Below is a small trained network, with its code and all its weights. Each question gives an input and a class and asks what happens when units are switched off, that is, made to give their printed mean instead of their output.

import numpy as np


def w(rows, s, z=0):
    codes = np.array(rows[::2]) - 128.0
    scale = np.full(codes.shape[1], s)
    scale[-1] = z or s
    return codes * scale


def f(y):
    return y / 2 * (1 + np.tanh(0.7978845608 * (y + 0.044715 * y**3)))


def log_softmax(a):
    a = a - a.max(-1, keepdims=True)
    return a - np.log(np.exp(a).sum(-1, keepdims=True))


def net(x, mask):
    res = np.array(x, float).reshape(1, 6) / 4 @ E
    y = f(res @ A[0][:, :-1].T + A[0][:, -1])
    res = res + np.where(mask, y, B[0][:, -1]) @ B[0][:, :-1]
    return log_softmax(res[-1] @ U[:, :-1].T + U[:, -1])


A, B = {}, {}
E = w([
[35,230,177,152,142,88,183],'x0',
[76,157,83,185,136,102,79],'x1',
[106,67,93,139,248,133,142],'x2',
[177,77,139,198,142,114,246],'x3',
[134,20,215,188,152,77,37],'x4',
[204,213,213,162,158,176,91],'x5',
],0.011)
A[0] = w([
[102,134,111,160,140,152,183,197],'n1',
[132,158,121,162,174,141,93,198],'n2',
[87,137,117,194,146,150,130,228],'n3',
[172,164,78,174,172,136,195,141],'n4',
[211,96,80,88,135,164,110,161],'n5',
[90,132,250,198,78,135,67,240],'n6',
[137,100,155,114,111,194,103,158],'n7',
[115,171,70,40,66,174,107,200],'n8',
[149,183,123,125,147,99,51,238],'n9',
[97,153,173,203,96,84,167,200],'n10',
[174,69,183,152,28,77,164,171],'n11',
[94,82,49,165,110,23,180,103],'n12',
[146,62,103,158,147,128,189,255],'n13',
[141,94,105,57,161,204,115,245],'n14',
[147,150,164,144,151,94,79,182],'n15',
[122,158,162,153,140,119,174,152],'n16',
[144,160,154,160,158,149,45,167],'n17',
[114,58,65,165,132,63,193,38],'n18',
[97,113,97,128,172,150,140,86],'n19',
[81,150,165,98,188,99,114,223],'n20',
[155,90,127,97,118,198,150,139],'n21',
],0.013,0.0034)
B[0] = w([
[180,77,149,148,77,56,169,183],'n1',
[131,175,119,185,150,129,148,166],'n2',
[137,114,124,208,123,75,112,170],'n3',
[237,150,124,154,128,57,171,196],'n4',
[138,142,100,72,160,191,200,197],'n5',
[99,196,185,143,152,142,54,225],'n6',
[135,168,119,99,176,211,168,161],'n7',
[82,208,68,28,3,67,163,254],'n8',
[74,241,86,135,150,100,61,198],'n9',
[141,131,197,190,112,142,141,200],'n10',
[148,89,170,83,85,206,107,208],'n11',
[118,68,111,131,90,70,61,222],'n12',
[215,16,106,149,162,155,82,205],'n13',
[125,106,56,81,136,125,180,193],'n14',
[110,214,123,173,171,172,49,173],'n15',
[146,159,159,186,83,89,163,176],'n16',
[120,214,57,190,136,177,78,191],'n17',
[155,33,77,155,91,103,29,207],'n18',
[138,78,147,128,113,90,142,161],'n19',
[35,101,169,143,203,41,159,188],'n20',
[162,147,96,93,151,176,129,170],'n21',
],0.0075,0.017)
U = w([
[152,109,252,148,95,155,89,122],'0',
[146,51,92,154,104,98,70,101],'1',
[75,61,182,128,170,60,161,99],'2',
[93,139,167,144,115,118,170,3],'3',
[201,106,57,107,193,195,172,142],'4',
[108,177,110,183,178,147,67,137],'5',
[205,122,171,194,93,85,179,93],'6',
[94,155,89,57,48,96,144,236],'7',
],0.012,0.0028)

Each question gives the input, the list of numbers given to net, and the class t.
The units are the neurons (one row each of A and B). Each row of codes is followed by its name. A weight is (code - 128) times the scale printed after its matrix; where a second scale follows, it is the last column's (A, B and U).
mask holds one flag per neuron, in row order. A switched-off neuron (its flag False) gives its mean, the last column of its row in B, instead of its output. The means were averaged over made-up inputs and are rounded, as every weight is.
A unit's drop is (log p(t) with every unit on - log p(t) with that unit switched off) / (log p(t) with every unit on - log p(t) with every unit switched off).
The circuit of an input: a set's keep is (log p(t) with only the set's units on - log p(t) with every unit switched off) / (log p(t) with every unit on - log p(t) with every unit switched off). Starting from the 12 units with the biggest drops (on a tie, the unit counted first), units are removed one at a time, each time the one whose removal leaves the highest keep (on an exact tie, the one counted first), for as long as the keep stays at least 0.8.
units of the circuit, in order: the units of the circuit, biggest drop first
most important unit: the unit with the biggest drop
k most important neurons: the k neurons with the biggest drops, biggest first
drop when u is switched off: that unit's drop, to one decimal
input [7,-8,8,5,-1,-1], class 6: units of the circuit, in order : n4
input [2,4,3,4,-1,7], class 6: 3 most important neurons : n4, n16, n1
input [1,-5,6,3,2,1], class 4: 3 most important neurons : n12, n13, n8
input [-3,-4,1,-1,-5,3], class 4: 3 most important neurons : n5, n21, n12
input [4,4,-6,5,5,5], class 0: 3 most important neurons : n10, n11, n16
input [0,-8,-2,-1,5,-5], class 0: units of the circuit, in order : n11, n8
input [-7,4,2,-6,0,-1], class 7: 2 most important neurons : n8, n13
input [-7,-1,7,-8,-6,3], class 7: 3 most important neurons : n8, n13, n9
input [-7,1,5,-5,1,5], class 4: 2 most important neurons : n5, n14
input [-2,0,3,8,-5,-1], class 1: 2 most important neurons : n18, n13
input [4,3,-3,0,1,-4], class 1: 2 most important neurons : n8, n12
input [7,-1,-1,-4,7,-5], class 5: 3 most important neurons : n6, n15, n1
input [0,5,1,5,-7,-4], class 1: drop when n18 is switched off : 0.2
input [-8,-5,-8,-4,5,-8], class 7: most important unit : n8
input [4,1,8,-5,-1,-7], class 1: drop when n18 is switched off : 1.4
input [5,-7,-4,5,1,-1], class 0: drop when n11 is switched off : 0.6
input [4,0,6,-6,2,-4], class 2: drop when n20 is switched off : 0.1
